Below are the code and all the weights of a small trained network. Each question names an input and a class and asks about switching units off, where a switched-off unit gives its printed mean instead of its output.

import numpy as np


def w(rows, s, z=0):
    codes = np.array(rows[::2]) - 128.0
    scale = np.full(codes.shape[1], s)
    scale[-1] = z or s
    return codes * scale


def f(y):
    return np.maximum(y, 0)


def log_softmax(a):
    a = a - a.max(-1, keepdims=True)
    return a - np.log(np.exp(a).sum(-1, keepdims=True))


def net(x, mask):
    res = np.array(x, float).reshape(1, 8) / 4 @ E
    y = f(res @ A[0][:, :-1].T + A[0][:, -1])
    res = res + np.where(mask, y, B[0][:, -1]) @ B[0][:, :-1]
    return log_softmax(res[-1] @ U[:, :-1].T + U[:, -1])


A, B = {}, {}
E = w([
[57,89,154,27,61],'x0',
[213,206,117,61,72],'x1',
[183,34,112,157,77],'x2',
[128,128,129,128,128],'x3',
[197,76,192,54,217],'x4',
[128,128,128,128,128],'x5',
[126,101,7,64,165],'x6',
[128,128,128,127,127],'x7',
],0.011)
A[0] = w([
[148,176,80,220,108,62],'n0',
[129,85,23,19,144,121],'n1',
[196,178,121,82,141,100],'n2',
[166,155,121,103,122,30],'n3',
[154,69,77,186,22,116],'n4',
[185,144,136,82,130,107],'n5',
[149,127,217,194,65,120],'n6',
[113,196,125,90,183,110],'n7',
[102,191,167,92,228,167],'n8',
[94,136,36,131,91,95],'n9',
[220,58,191,51,251,1],'n10',
[199,157,140,58,112,81],'n11',
[71,127,154,76,62,140],'n12',
[134,121,224,116,117,128],'n13',
[103,200,126,113,158,49],'n14',
[160,91,25,98,192,140],'n15',
[220,141,90,168,202,102],'n16',
[180,198,96,128,80,117],'n17',
[192,81,117,139,81,71],'n18',
[65,42,153,125,214,90],'n19',
[239,139,124,92,84,103],'n20',
[141,198,113,94,48,84],'n21',
[197,113,160,76,182,41],'n22',
[129,68,137,94,57,96],'n23',
[172,137,236,127,97,143],'n24',
[226,179,117,222,191,101],'n25',
[64,99,161,17,46,54],'n26',
[234,5,131,116,115,95],'n27',
[79,45,110,190,211,84],'n28',
[112,98,156,53,105,42],'n29',
[212,163,101,88,94,42],'n30',
[58,210,153,82,147,108],'n31',
[102,104,140,87,123,41],'n32',
],0.013,0.0037)
B[0] = w([
[111,111,52,129,91,198],'n0',
[159,192,172,85,77,249],'n1',
[82,101,166,162,144,185],'n2',
[133,109,187,143,148,154],'n3',
[105,157,80,104,237,219],'n4',
[94,128,158,183,122,175],'n5',
[154,219,166,78,125,206],'n6',
[169,105,123,86,194,179],'n7',
[165,111,84,104,177,206],'n8',
[90,200,107,140,106,206],'n9',
[71,203,3,219,103,254],'n10',
[77,103,168,138,141,195],'n11',
[130,84,68,139,67,213],'n12',
[165,173,149,76,72,191],'n13',
[124,124,108,84,200,165],'n14',
[166,207,218,62,66,220],'n15',
[202,45,93,113,59,210],'n16',
[74,84,156,166,128,199],'n17',
[129,114,124,85,201,182],'n18',
[57,110,187,147,136,217],'n19',
[95,89,184,145,159,209],'n20',
[71,124,154,167,151,206],'n21',
[102,156,90,197,127,193],'n22',
[148,105,106,125,147,190],'n23',
[144,180,151,110,105,203],'n24',
[191,63,116,108,51,231],'n25',
[156,45,86,119,90,251],'n26',
[145,134,78,77,244,229],'n27',
[87,87,255,155,129,216],'n28',
[170,76,104,123,52,189],'n29',
[104,127,214,157,134,195],'n30',
[148,127,101,108,217,203],'n31',
[138,93,127,108,106,162],'n32',
],0.0096,0.016)
U = w([
[178,41,109,147,83,130],'0',
[69,90,214,195,160,88],'1',
[90,188,68,204,132,255],'2',
[177,215,186,94,106,62],'3',
[157,110,105,104,253,100],'4',
],0.017,0.0079)

Each question gives the input, the list of numbers given to net, and the class t.
The units are the neurons (one row each of A and B). Each row of codes is followed by its name. A weight is (code - 128) times the scale printed after its matrix; where a second scale follows, it is the last column's (A, B and U).
mask holds one flag per neuron, in row order. A switched-off neuron (its flag False) gives its mean, the last column of its row in B, instead of its output. The means were averaged over made-up inputs and are rounded, as every weight is.
A unit's drop is (log p(t) with every unit on - log p(t) with that unit switched off) / (log p(t) with every unit on - log p(t) with every unit switched off).
The circuit of an input: a set's keep is (log p(t) with only the set's units on - log p(t) with every unit switched off) / (log p(t) with every unit on - log p(t) with every unit switched off). Starting from the 12 units with the biggest drops (on a tie, the unit counted first), units are removed one at a time, each time the one whose removal leaves the highest keep (on an exact tie, the one counted first), for as long as the keep stays at least 0.8.
units of the circuit, in order: the units of the circuit, biggest drop first
most important unit: the unit with the biggest drop
k most important neurons: the k neurons with the biggest drops, biggest first
drop when u is switched off: that unit's drop, to one decimal
input [0,6,-2,8,7,-8,0,5], class 2: units of the circuit, in order -> [n10]
input [-6,-1,-6,2,0,7,3,-4], class 0: 3 most important neurons -> [n25; n16; n27]
input [4,-3,-2,6,5,-2,-1,8], class 2: 3 most important neurons -> [n10; n25; n16]
input [3,6,6,-1,7,-4,4,5], class 2: 4 most important neurons -> [n10; n22; n28; n27]
input [-8,-5,3,-7,-8,8,-2,-5], class 0: 2 most important neurons -> [n25; n10]
input [7,-8,-3,7,6,6,8,-7], class 1: 2 most important neurons -> [n19; n28]
input [7,-6,-8,-3,6,-1,8,1], class 3: 2 most important neurons -> [n1; n15]
input [-2,0,-7,-6,-2,4,7,7], class 3: 4 most important neurons -> [n15; n1; n27; n4]
input [-7,5,6,-1,7,0,7,7], class 0: 3 most important neurons -> [n16; n25; n6]
input [8,-1,-4,-3,-8,6,-1,5], class 0: 3 most important neurons -> [n26; n10; n12]
input [-1,-2,7,-2,1,-2,-6,7], class 4: 4 most important neurons -> [n27; n15; n1; n4]
input [-6,3,-2,-6,7,0,1,5], class 2: 2 most important neurons -> [n10; n22]
input [-3,5,7,-6,-7,-2,-6,7], class 2: 4 most important neurons -> [n0; n4; n15; n27]
input [-5,2,6,-1,-2,2,-7,0], class 3: most important unit -> n6
input [-1,4,-7,-1,7,6,-7,-7], class 2: 4 most important neurons -> [n10; n22; n15; n1]
input [-8,-6,-2,6,5,1,7,3], class 0: 2 most important neurons -> [n16; n25]
input [-5,4,1,5,5,-8,-3,-4], class 0: 2 most important neurons -> [n25; n16]
input [-4,3,2,0,-5,3,8,-5], class 3: drop when n15 is switched off -> 0.4
input [-5,0,-3,-7,-3,6,7,-5], class 3: drop when n15 is switched off -> 0.5
input [7,1,-5,-5,-4,4,8,-4], class 3: units of the circuit, in order -> [n1]
input [-6,7,2,1,-5,-2,-3,0], class 1: drop when n26 is switched off -> 0.2
input [-3,-1,-4,-7,6,2,3,-2], class 2: drop when n10 is switched off -> 1.2
